Here is a tiny trained network, its code and every weight. The questions are about switching its units off for an input and a target symbol, where a switched-off unit gives its printed mean instead of its output.

import numpy as np


def w(rows, s, z=0):
    codes = np.array(rows[::2]) - 128.0
    scale = np.full(codes.shape[1], s)
    scale[-1] = z or s
    return codes * scale


def f(y):
    return y / 2 * (1 + np.tanh(0.7978845608 * (y + 0.044715 * y**3)))


def softmax(a):
    e = np.exp(a - a.max(-1, keepdims=True))
    return e / e.sum(-1, keepdims=True)


def log_softmax(a):
    a = a - a.max(-1, keepdims=True)
    return a - np.log(np.exp(a).sum(-1, keepdims=True))


def net(x, mask):
    ids = ['αβγζηθξσφψω'.index(c) for c in x.split()]
    T = len(ids)
    res = E[ids] + P[:T]
    u = 0
    for l in range(2):
        r = res
        for j in range(3):
            rows = slice(2 * j, 2 * j + 2)
            q, k, v = (r @ M[l][rows].T for M in (Q, K, V))
            z = softmax(np.where(np.tri(T) > 0, q @ k.T / 2**0.5, -1e9)) @ v
            o = O[l][rows]
            res = res + np.where(mask[u + j], z, o[:, -1]) @ o[:, :-1]
        u += 3
        y = f(res @ A[l][:, :-1].T + A[l][:, -1])
        res = res + np.where(mask[u : u + 8], y, B[l][:, -1]) @ B[l][:, :-1]
        u += 8
    return log_softmax(res[-1] @ U[:, :-1].T + U[:, -1])


Q, K, V, O, A, B = {}, {}, {}, {}, {}, {}
E = w([
[92,254,107],'α',
[162,107,124],'β',
[104,119,64],'γ',
[25,144,110],'ζ',
[108,160,166],'η',
[116,190,242],'θ',
[44,150,36],'ξ',
[217,200,227],'σ',
[141,180,185],'φ',
[149,180,188],'ψ',
[106,96,62],'ω',
],0.0079)
P = w([
[144,108,125],'0',
[153,181,101],'1',
[138,78,132],'2',
[62,159,156],'3',
[181,201,85],'4',
[138,69,130],'5',
[5,158,193],'6',
],0.014)
Q[0] = w([
[132,162,155],'0.h1',
[100,76,102],'0.h1',
[85,174,133],'0.h2',
[165,2,136],'0.h2',
[131,120,158],'0.h3',
[214,84,112],'0.h3',
],0.012)
K[0] = w([
[144,174,160],'0.h1',
[113,94,111],'0.h1',
[134,228,127],'0.h2',
[115,4,136],'0.h2',
[136,108,125],'0.h3',
[69,95,148],'0.h3',
],0.015)
V[0] = w([
[112,49,160],'0.h1',
[129,88,51],'0.h1',
[3,121,139],'0.h2',
[116,106,197],'0.h2',
[94,141,226],'0.h3',
[184,16,113],'0.h3',
],0.0057)
O[0] = w([
[123,53,79,25],'0.h1',
[142,81,137,80],'0.h1',
[1,105,112,49],'0.h2',
[125,94,206,53],'0.h2',
[129,105,158,96],'0.h3',
[94,103,155,8],'0.h3',
],0.0062,0.0016)
A[0] = w([
[84,156,95,213],'0.n1',
[196,153,92,174],'0.n2',
[127,126,103,70],'0.n3',
[198,52,157,164],'0.n4',
[139,142,121,254],'0.n5',
[191,4,91,72],'0.n6',
[125,36,56,183],'0.n7',
[180,148,83,187],'0.n8',
],0.012,0.0048)
B[0] = w([
[94,133,167,254],'0.n1',
[136,196,113,228],'0.n2',
[164,116,108,104],'0.n3',
[254,86,117,171],'0.n4',
[89,160,144,249],'0.n5',
[151,178,32,154],'0.n6',
[75,72,68,177],'0.n7',
[151,206,85,221],'0.n8',
],0.0091,0.0043)
Q[1] = w([
[66,188,238],'1.h1',
[228,10,198],'1.h1',
[53,95,196],'1.h2',
[102,195,186],'1.h2',
[139,39,111],'1.h3',
[146,255,110],'1.h3',
],0.0084)
K[1] = w([
[132,254,164],'1.h1',
[162,53,255],'1.h1',
[164,199,230],'1.h2',
[202,120,143],'1.h2',
[35,11,106],'1.h3',
[196,200,226],'1.h3',
],0.0076)
V[1] = w([
[208,144,254],'1.h1',
[179,157,84],'1.h1',
[114,176,121],'1.h2',
[156,87,164],'1.h2',
[138,185,137],'1.h3',
[81,151,84],'1.h3',
],0.0094)
O[1] = w([
[253,18,236,112],'1.h1',
[210,188,104,254],'1.h1',
[125,191,237,173],'1.h2',
[77,92,104,81],'1.h2',
[227,165,121,243],'1.h3',
[123,86,108,178],'1.h3',
],0.0056,0.0082)
A[1] = w([
[45,89,255,169],'1.n1',
[177,104,140,189],'1.n2',
[54,83,106,151],'1.n3',
[84,182,223,158],'1.n4',
[187,176,37,62],'1.n5',
[195,51,186,150],'1.n6',
[87,70,190,254],'1.n7',
[217,151,115,60],'1.n8',
],0.0087,0.0064)
B[1] = w([
[143,8,102,180],'1.n1',
[138,161,150,182],'1.n2',
[92,136,154,164],'1.n3',
[133,116,91,226],'1.n4',
[142,89,109,254],'1.n5',
[114,133,152,187],'1.n6',
[114,11,147,165],'1.n7',
[77,111,137,234],'1.n8',
],0.014,0.0095)
U = w([
[151,253,110,175],'α',
[227,55,25,146],'β',
[90,104,69,132],'γ',
[62,26,101,57],'ζ',
[125,53,121,139],'η',
[195,2,103,2],'θ',
[4,148,160,154],'ξ',
[137,145,212,90],'σ',
[124,84,163,162],'φ',
[123,96,173,157],'ψ',
[83,74,51,88],'ω',
],0.0064,0.0074)

Each question gives the input, a string of symbols that net reads in full, and the target symbol t.
The units are the heads (2 rows each of Q, K, V and O) and the neurons (one row each of A and B). Each row of codes is followed by its name. A weight is (code - 128) times the scale printed after its matrix; where a second scale follows, it is the last column's (O, A, B and U).
mask holds one flag per unit, layer by layer, with each layer's heads first. A switched-off unit (its flag False) gives its mean, the last column of its rows in O or B, instead of its output. The means were averaged over made-up inputs and are rounded, as every weight is.
A unit's drop is (log p(t) with every unit on - log p(t) with that unit switched off) / (log p(t) with every unit on - log p(t) with every unit switched off).
The circuit of an input: a set's keep is (log p(t) with only the set's units on - log p(t) with every unit switched off) / (log p(t) with every unit on - log p(t) with every unit switched off). Starting from the 12 units with the biggest drops (on a tie, the unit counted first), units are removed one at a time, each time the one whose removal leaves the highest keep (on an exact tie, the one counted first), for as long as the keep stays at least 0.8.
units of the circuit, in order: the units of the circuit, biggest drop first
k most important neurons: the k neurons with the biggest drops, biggest first
which heads matter: for each layer, one digit per head in row order, 1 if its drop is at least 0.15 and else 0, layers parted by /
drop when u is switched off: that unit's drop, to one decimal
input ω α η η, target α: units of the circuit, in order -> (1.n7 1.n1 1.n8)
input ω α σ ψ, target α: which heads matter -> 011 / 101
input θ ω ω, target ω: units of the circuit, in order -> (0.n7 1.h1 0.n6)
input ξ α σ α ζ, target α: units of the circuit, in order -> (1.n1 1.n7)
input η ξ σ β, target ξ: units of the circuit, in order -> (1.h1 0.n4)
input β β α α ζ σ β, target ζ: which heads matter -> 010 / 000
input ζ α β ξ, target α: units of the circuit, in order -> (1.n1 1.n7 1.n8)
input φ η θ ω γ, target α: units of the circuit, in order -> (1.n1 1.n7)
input θ ψ θ γ α β σ, target α: which heads matter -> 010 / 101
input β ζ α α, target ζ: 2 most important neurons -> (1.n1 0.n1)
input ξ θ ξ φ, target θ: most important neuron -> (1.n1)
input α θ φ α ζ α, target α: which heads matter -> 001 / 000
input ζ θ ξ ψ, target θ: 2 most important neurons -> (1.n1 0.n8)
input θ ξ β γ, target ξ: 3 most important neurons -> (1.n5 0.n4 1.n3)
input σ ψ β ξ ω, target α: 4 most important neurons -> (1.n1 1.n7 1.n4 0.n6)
input η ζ γ β, target ζ: which heads matter -> 010 / 101
input ω ψ ζ, target ζ: 2 most important neurons -> (0.n8 0.n2)
input θ α φ β, target α: 3 most important neurons -> (1.n1 1.n7 1.n5)
input γ φ φ γ α ψ φ, target α: most important neuron -> (1.n7)
input σ θ σ ω, target θ: which heads matter -> 000 / 100
input ξ ζ θ θ β, target α: 4 most important neurons -> (1.n1 1.n7 1.n4 0.n4)
input β η θ β σ ζ, target ζ: 2 most important neurons -> (0.n7 0.n8)
input ω φ γ γ φ σ, target σ: most important neuron -> (0.n4)
input β ω σ ψ ξ, target α: drop when 1.h3 is switched off -> 0.1
input ξ ψ α θ α β ζ, target α: drop when 1.n4 is switched off -> 0.0
input β γ ζ θ α α θ, target α: drop when 0.h2 is switched off -> 1.0
input α α α β γ, target α: drop when 1.n1 is switched off -> 0.4
input θ β ψ ξ σ β ω, target σ: most important neuron -> (0.n7)
